Below are the code and all the weights of a small trained network. Each question names an input and a target symbol and asks about switching units off, where a switched-off unit gives its printed mean instead of its output.

import numpy as np


def w(rows, s, z=0):
    codes = np.array(rows[::2]) - 128.0
    scale = np.full(codes.shape[1], s)
    scale[-1] = z or s
    return codes * scale


def f(y):
    return y / 2 * (1 + np.tanh(0.7978845608 * (y + 0.044715 * y**3)))


def softmax(a):
    e = np.exp(a - a.max(-1, keepdims=True))
    return e / e.sum(-1, keepdims=True)


def log_softmax(a):
    a = a - a.max(-1, keepdims=True)
    return a - np.log(np.exp(a).sum(-1, keepdims=True))


def net(x, mask):
    ids = ['αβγδζηλμξπστφψω'.index(c) for c in x.split()]
    T = len(ids)
    res = E[ids] + P[:T]
    u = 0
    for l in range(2):
        q, k, v = (res @ M[l].T for M in (Q, K, V))
        z = softmax(np.where(np.tri(T) > 0, q @ k.T / 4**0.5, -1e9)) @ v
        res = res + np.where(mask[u], z, O[l][:, -1]) @ O[l][:, :-1]
        u += 1
        y = f(res @ A[l][:, :-1].T + A[l][:, -1])
        res = res + np.where(mask[u : u + 8], y, B[l][:, -1]) @ B[l][:, :-1]
        u += 8
    return log_softmax(res[-1] @ U[:, :-1].T + U[:, -1])


Q, K, V, O, A, B = {}, {}, {}, {}, {}, {}
E = w([
[71,125,78,167,110,115],'α',
[149,137,139,172,107,134],'β',
[153,81,73,161,131,112],'γ',
[135,105,100,175,114,125],'δ',
[141,134,141,172,104,138],'ζ',
[169,90,197,66,159,169],'η',
[150,141,142,174,108,137],'λ',
[198,175,91,105,196,197],'μ',
[154,116,112,164,128,112],'ξ',
[156,112,107,162,125,105],'π',
[155,142,148,180,102,146],'σ',
[154,124,125,170,116,124],'τ',
[86,83,114,136,101,126],'φ',
[142,185,46,186,133,135],'ψ',
[74,77,169,175,251,101],'ω',
],0.02)
P = w([
[219,43,85,136,64,54],'0',
[117,55,77,133,138,120],'1',
[103,95,122,172,129,150],'2',
[76,130,135,180,136,155],'3',
[61,153,143,176,146,153],'4',
[43,180,148,175,150,151],'5',
[28,200,146,171,153,143],'6',
[15,216,150,165,151,134],'7',
[2,231,135,155,150,119],'8',
],0.0065)
Q[0] = w([
[162,222,113,160,81,134],'0.h1',
[156,106,125,192,255,186],'0.h1',
[188,176,177,52,107,183],'0.h1',
[68,126,159,202,110,191],'0.h1',
],0.0063)
K[0] = w([
[106,219,72,194,177,235],'0.h1',
[223,73,134,202,169,55],'0.h1',
[80,173,168,102,254,163],'0.h1',
[73,104,129,191,124,45],'0.h1',
],0.0057)
V[0] = w([
[168,192,93,164,232,133],'0.h1',
[35,96,210,105,133,103],'0.h1',
[255,91,129,51,78,197],'0.h1',
[96,71,218,135,251,122],'0.h1',
],0.0062)
O[0] = w([
[47,176,138,150,120,147,207],'0.h1',
[198,206,139,133,206,101,40],'0.h1',
[153,65,238,126,19,99,253],'0.h1',
[113,249,105,185,179,2,194],'0.h1',
],0.0064,0.0033)
A[0] = w([
[79,162,164,140,142,185,246],'0.n1',
[255,158,83,174,174,128,196],'0.n2',
[154,214,101,220,87,47,252],'0.n3',
[116,182,171,128,193,15,133],'0.n4',
[205,138,176,115,178,173,234],'0.n5',
[176,87,161,177,163,71,104],'0.n6',
[196,132,88,72,152,131,122],'0.n7',
[211,95,139,20,188,171,118],'0.n8',
],0.009,0.0028)
B[0] = w([
[170,58,45,118,167,128,234],'0.n1',
[27,40,146,149,3,125,167],'0.n2',
[98,2,114,90,116,137,200],'0.n3',
[97,178,68,210,230,80,186],'0.n4',
[107,78,121,92,89,179,255],'0.n5',
[174,161,79,123,226,196,171],'0.n6',
[137,139,195,158,20,126,131],'0.n7',
[108,12,226,81,43,114,229],'0.n8',
],0.0068,0.0059)
Q[1] = w([
[70,123,136,141,253,40],'1.h1',
[210,183,149,90,178,166],'1.h1',
[210,178,172,76,131,130],'1.h1',
[151,140,56,80,80,201],'1.h1',
],0.0073)
K[1] = w([
[120,139,167,129,237,28],'1.h1',
[193,166,245,2,61,252],'1.h1',
[190,80,186,17,6,151],'1.h1',
[212,160,75,115,111,203],'1.h1',
],0.0058)
V[1] = w([
[55,19,112,124,3,191],'1.h1',
[8,182,66,240,30,29],'1.h1',
[107,152,105,190,52,47],'1.h1',
[155,233,47,144,183,47],'1.h1',
],0.0043)
O[1] = w([
[2,107,92,83,112,43,253],'1.h1',
[140,46,234,27,139,84,82],'1.h1',
[114,80,221,102,129,150,93],'1.h1',
[204,139,168,160,97,82,12],'1.h1',
],0.0076,0.0069)
A[1] = w([
[109,150,69,133,190,152,123],'1.n1',
[110,90,162,98,68,104,185],'1.n2',
[122,99,151,119,158,179,87],'1.n3',
[143,128,152,116,135,103,188],'1.n4',
[164,230,134,162,137,140,106],'1.n5',
[152,137,101,174,170,90,105],'1.n6',
[125,252,76,176,179,128,45],'1.n7',
[127,72,175,83,19,102,2],'1.n8',
],0.014,0.0056)
B[1] = w([
[128,202,142,66,179,120,206],'1.n1',
[98,82,106,151,51,106,254],'1.n2',
[164,119,121,109,72,104,160],'1.n3',
[40,135,157,69,124,120,134],'1.n4',
[81,102,86,183,157,233,151],'1.n5',
[137,72,144,90,99,194,152],'1.n6',
[141,147,159,152,2,46,170],'1.n7',
[210,184,125,230,254,65,218],'1.n8',
],0.0098,0.012)
U = w([
[118,86,125,152,89,92,234],'α',
[104,83,141,57,62,148,246],'β',
[113,138,99,119,251,144,226],'γ',
[120,184,136,120,135,77,123],'δ',
[144,134,121,120,117,117,48],'ζ',
[131,115,132,143,133,162,43],'η',
[140,139,126,122,123,117,34],'λ',
[143,118,144,124,151,143,190],'μ',
[143,138,126,116,133,114,100],'ξ',
[138,132,123,117,138,112,1],'π',
[138,130,121,117,136,121,21],'σ',
[135,135,129,121,144,115,36],'τ',
[133,143,125,133,113,126,11],'φ',
[145,138,127,117,136,123,166],'ψ',
[130,125,156,127,187,107,65],'ω',
],0.015,0.0034)

Each question gives the input, a string of symbols that net reads in full, and the target symbol t.
The units are the heads (4 rows each of Q, K, V and O) and the neurons (one row each of A and B). Each row of codes is followed by its name. A weight is (code - 128) times the scale printed after its matrix; where a second scale follows, it is the last column's (O, A, B and U).
mask holds one flag per unit, layer by layer, with each layer's heads first. A switched-off unit (its flag False) gives its mean, the last column of its rows in O or B, instead of its output. The means were averaged over made-up inputs and are rounded, as every weight is.
A unit's drop is (log p(t) with every unit on - log p(t) with that unit switched off) / (log p(t) with every unit on - log p(t) with every unit switched off).
The circuit of an input: a set's keep is (log p(t) with only the set's units on - log p(t) with every unit switched off) / (log p(t) with every unit on - log p(t) with every unit switched off). Starting from the 12 units with the biggest drops (on a tie, the unit counted first), units are removed one at a time, each time the one whose removal leaves the highest keep (on an exact tie, the one counted first), for as long as the keep stays at least 0.8.
circuit, biggest first: the units of the circuit, biggest drop first
unit that matters most: the unit with the biggest drop
k most important neurons: the k neurons with the biggest drops, biggest first
k most important neurons of layer l: the k neurons of layer l with the biggest drops, biggest first
drop of u: that unit's drop, to one decimal
input η η ω η η μ β, target η: unit that matters most	1.h1
input δ μ ψ τ μ η η ω μ, target δ: 2 most important neurons of layer 0	[0.n4, 0.n8]
input α η ζ α η η μ φ, target β: circuit, biggest first	[0.h1, 1.n8]
input μ ω η μ η η η σ η, target μ: 3 most important neurons of layer 0	[0.n4, 0.n5, 0.n6]
input μ δ α μ φ η η α, target β: 3 most important neurons	[1.n8, 0.n6, 0.n2]
input η δ φ μ η μ α μ μ, target δ: circuit, biggest first	[1.n7, 1.h1, 1.n1]
input ψ η μ η ψ τ σ π ψ, target γ: 2 most important neurons	[0.n8, 1.n7]
input δ μ μ ω ψ ζ α, target δ: 2 most important neurons	[1.n7, 1.n1]
input α φ φ η η μ η φ, target γ: 3 most important neurons of layer 1	[1.n7, 1.n2, 1.n3]
input η ω η τ μ η β ψ ψ, target η: 4 most important neurons	[0.n4, 0.n6, 1.n5, 0.n8]
input η α τ ψ η η φ ζ ζ, target β: 3 most important neurons	[1.n8, 0.n8, 0.n2]
input η ψ η η, target γ: 4 most important neurons	[0.n6, 0.n8, 1.n2, 0.n5]
input ξ φ η, target α: 3 most important neurons	[0.n8, 1.n8, 1.n2]
input η ψ η φ φ ξ μ μ ξ, target β: circuit, biggest first	[1.n8]
input λ α ψ ζ η α η ψ λ, target β: 2 most important neurons	[1.n8, 0.n8]
input λ μ π η λ ψ ψ μ, target β: 4 most important neurons	[1.n8, 0.n2, 0.n6, 0.n8]
input η η η β μ φ μ η, target δ: 3 most important neurons of layer 0	[0.n3, 0.n2, 0.n6]
input ψ τ η, target α: 3 most important neurons	[1.n2, 1.n8, 0.n8]
input δ α μ, target α: 3 most important neurons of layer 1	[1.n8, 1.n2, 1.n1]
input η ω η φ β η ξ η δ, target η: 3 most important neurons	[0.n6, 0.n4, 1.n5]
input ξ β μ σ μ, target β: 2 most important neurons	[1.n8, 0.n2]
input η η η η μ, target α: 3 most important neurons of layer 1	[1.n2, 1.n8, 1.n1]
input τ ψ ψ, target β: 2 most important neurons	[1.n8, 0.n8]
input μ η α α, target β: 3 most important neurons of layer 0	[0.n2, 0.n8, 0.n6]
input μ α α ψ α, target γ: 3 most important neurons of layer 1	[1.n7, 1.n2, 1.n1]
input η δ μ η η η η ω ψ, target η: 3 most important neurons	[0.n4, 0.n6, 0.n8]
input η η β ω π μ δ, target η: most important neuron of layer 0	[0.n6]
input η η ψ α μ β η μ ω, target η: 2 most important neurons of layer 0	[0.n4, 0.n6]
input η α η σ φ η σ ω, target η: 4 most important neurons of layer 1	[1.n7, 1.n5, 1.n6, 1.n1]
input η ψ ψ η ψ, target γ: drop of 1.h1	0.1
